Here is a tiny trained network, its code and every weight. The questions are about switching its units off for an input and a class, where a switched-off unit gives its printed mean instead of its output.

import numpy as np


def w(rows, s, z=0):
    codes = np.array(rows[::2]) - 128.0
    scale = np.full(codes.shape[1], s)
    scale[-1] = z or s
    return codes * scale


def f(y):
    return y / 2 * (1 + np.tanh(0.7978845608 * (y + 0.044715 * y**3)))


def log_softmax(a):
    a = a - a.max(-1, keepdims=True)
    return a - np.log(np.exp(a).sum(-1, keepdims=True))


def net(x, mask):
    res = np.array(x, float).reshape(1, 4) / 4 @ E
    y = f(res @ A[0][:, :-1].T + A[0][:, -1])
    res = res + np.where(mask, y, B[0][:, -1]) @ B[0][:, :-1]
    return log_softmax(res[-1] @ U[:, :-1].T + U[:, -1])


A, B = {}, {}
E = w([
[2,252,134,98,191,212,48,49,77,192,214,110],'x0',
[125,128,131,131,124,127,133,127,126,126,127,127],'x1',
[132,135,33,15,106,247,225,184,18,77,225,138],'x2',
[101,183,29,205,12,118,128,229,51,195,55,250],'x3',
],0.0075)
A[0] = w([
[94,167,131,172,142,97,64,108,140,193,111,158,169],'N1',
[237,19,120,188,55,46,183,197,186,86,48,175,60],'N2',
[117,93,240,65,242,128,85,21,214,62,196,4,46],'N3',
[247,14,126,192,54,47,181,199,188,78,51,184,54],'N4',
[189,73,138,64,141,153,208,127,122,47,163,79,125],'N5',
[131,100,202,100,204,132,110,65,173,87,165,43,192],'N6',
[222,32,130,47,146,153,229,143,133,24,164,66,155],'N7',
[41,207,124,206,114,116,31,112,118,229,106,189,101],'N8',
[74,182,142,187,124,91,40,110,140,201,98,172,106],'N9',
[81,173,129,84,162,181,99,82,88,135,170,94,40],'N10',
[56,196,123,184,113,115,49,103,117,212,114,176,115],'N11',
[142,133,49,170,37,133,161,200,52,160,89,199,12],'N12',
[105,159,40,27,93,222,206,183,42,96,222,165,2],'N13',
[194,64,122,85,121,136,202,157,132,49,134,110,131],'N14',
[19,215,134,84,191,199,88,66,80,160,199,91,33],'N15',
[108,157,35,49,97,225,211,185,32,92,198,146,155],'N16',
[221,39,126,185,71,74,179,193,157,86,48,144,213],'N17',
[169,79,214,208,155,41,55,81,209,144,50,79,46],'N18',
],0.005,0.0073)
B[0] = w([
[111,129,127,156,76,177,158,184,83,130,123,69,176],'N1',
[80,177,181,177,92,134,67,148,131,177,76,121,218],'N2',
[36,219,223,211,55,140,32,172,118,221,29,105,239],'N3',
[68,176,191,179,82,138,72,151,109,186,73,103,221],'N4',
[177,65,53,88,137,165,194,148,91,57,201,94,201],'N5',
[146,121,140,105,164,73,76,78,176,138,127,182,236],'N6',
[172,68,55,101,125,175,195,156,83,57,198,89,242],'N7',
[121,112,100,139,81,194,186,204,60,110,146,57,186],'N8',
[125,100,96,137,87,199,188,195,56,105,153,58,174],'N9',
[170,90,105,82,178,82,121,73,169,104,157,175,155],'N10',
[118,117,104,139,81,191,178,200,63,108,146,60,176],'N11',
[193,103,130,53,226,12,36,20,245,119,148,245,179],'N12',
[35,236,243,216,72,114,2,150,149,239,18,134,210],'N13',
[181,55,61,85,136,162,206,146,84,64,200,95,193],'N14',
[151,125,147,100,176,57,64,65,201,144,117,200,189],'N15',
[152,129,145,106,164,83,63,85,174,134,128,173,252],'N16',
[161,117,137,89,183,62,69,60,189,131,134,194,253],'N17',
[188,97,100,64,210,48,75,49,207,104,165,215,205],'N18',
],0.007,0.011)
U = w([
[217,74,100,27,245,52,112,23,205,92,176,212,40],'0',
[16,221,206,244,24,148,86,185,108,215,34,99,252],'1',
[173,35,14,103,68,247,255,236,13,26,235,7,80],'2',
],0.0093,0.0036)

Each question gives the input, the list of numbers given to net, and the class t.
The units are the neurons (one row each of A and B). Each row of codes is followed by its name. A weight is (code - 128) times the scale printed after its matrix; where a second scale follows, it is the last column's (A, B and U).
mask holds one flag per neuron, in row order. A switched-off neuron (its flag False) gives its mean, the last column of its row in B, instead of its output. The means were averaged over made-up inputs and are rounded, as every weight is.
A unit's drop is (log p(t) with every unit on - log p(t) with that unit switched off) / (log p(t) with every unit on - log p(t) with every unit switched off).
The circuit of an input: a set's keep is (log p(t) with only the set's units on - log p(t) with every unit switched off) / (log p(t) with every unit on - log p(t) with every unit switched off). Starting from the 12 units with the biggest drops (on a tie, the unit counted first), units are removed one at a time, each time the one whose removal leaves the highest keep (on an exact tie, the one counted first), for as long as the keep stays at least 0.8.
circuit, biggest first: the units of the circuit, biggest drop first
unit that matters most: the unit with the biggest drop
top k neurons: the k neurons with the biggest drops, biggest first
drop when u is switched off: that unit's drop, to one decimal
input [2,3,0,-3], class 1: circuit, biggest first	[N18]
input [1,-5,-1,4], class 2: top 2 neurons	[N13 N3]
input [5,4,2,0], class 0: top 4 neurons	[N3 N4 N15 N2]
input [0,-7,-7,0], class 0: top 2 neurons	[N18 N13]
input [-5,-3,2,4], class 0: top 4 neurons	[N12 N3 N17 N13]
input [-7,8,6,7], class 0: top 2 neurons	[N12 N17]
input [-2,7,1,4], class 0: top 2 neurons	[N3 N13]
input [0,8,5,6], class 0: top 4 neurons	[N12 N3 N16 N4]
input [2,-8,0,7], class 2: top 2 neurons	[N3 N13]
input [-1,-7,5,8], class 0: top 3 neurons	[N12 N3 N16]
input [-3,4,3,7], class 0: top 3 neurons	[N12 N3 N17]
input [-2,-7,6,8], class 0: top 3 neurons	[N12 N3 N16]
input [1,3,-8,3], class 2: drop when N3 is switched off	0.2
input [6,-1,-7,-8], class 1: unit that matters most	N3
input [4,-6,-7,-6], class 1: drop when N3 is switched off	4.4
input [-7,-2,7,4], class 0: drop when N12 is switched off	1.2
input [4,-8,-5,-3], class 1: drop when N3 is switched off	0.2
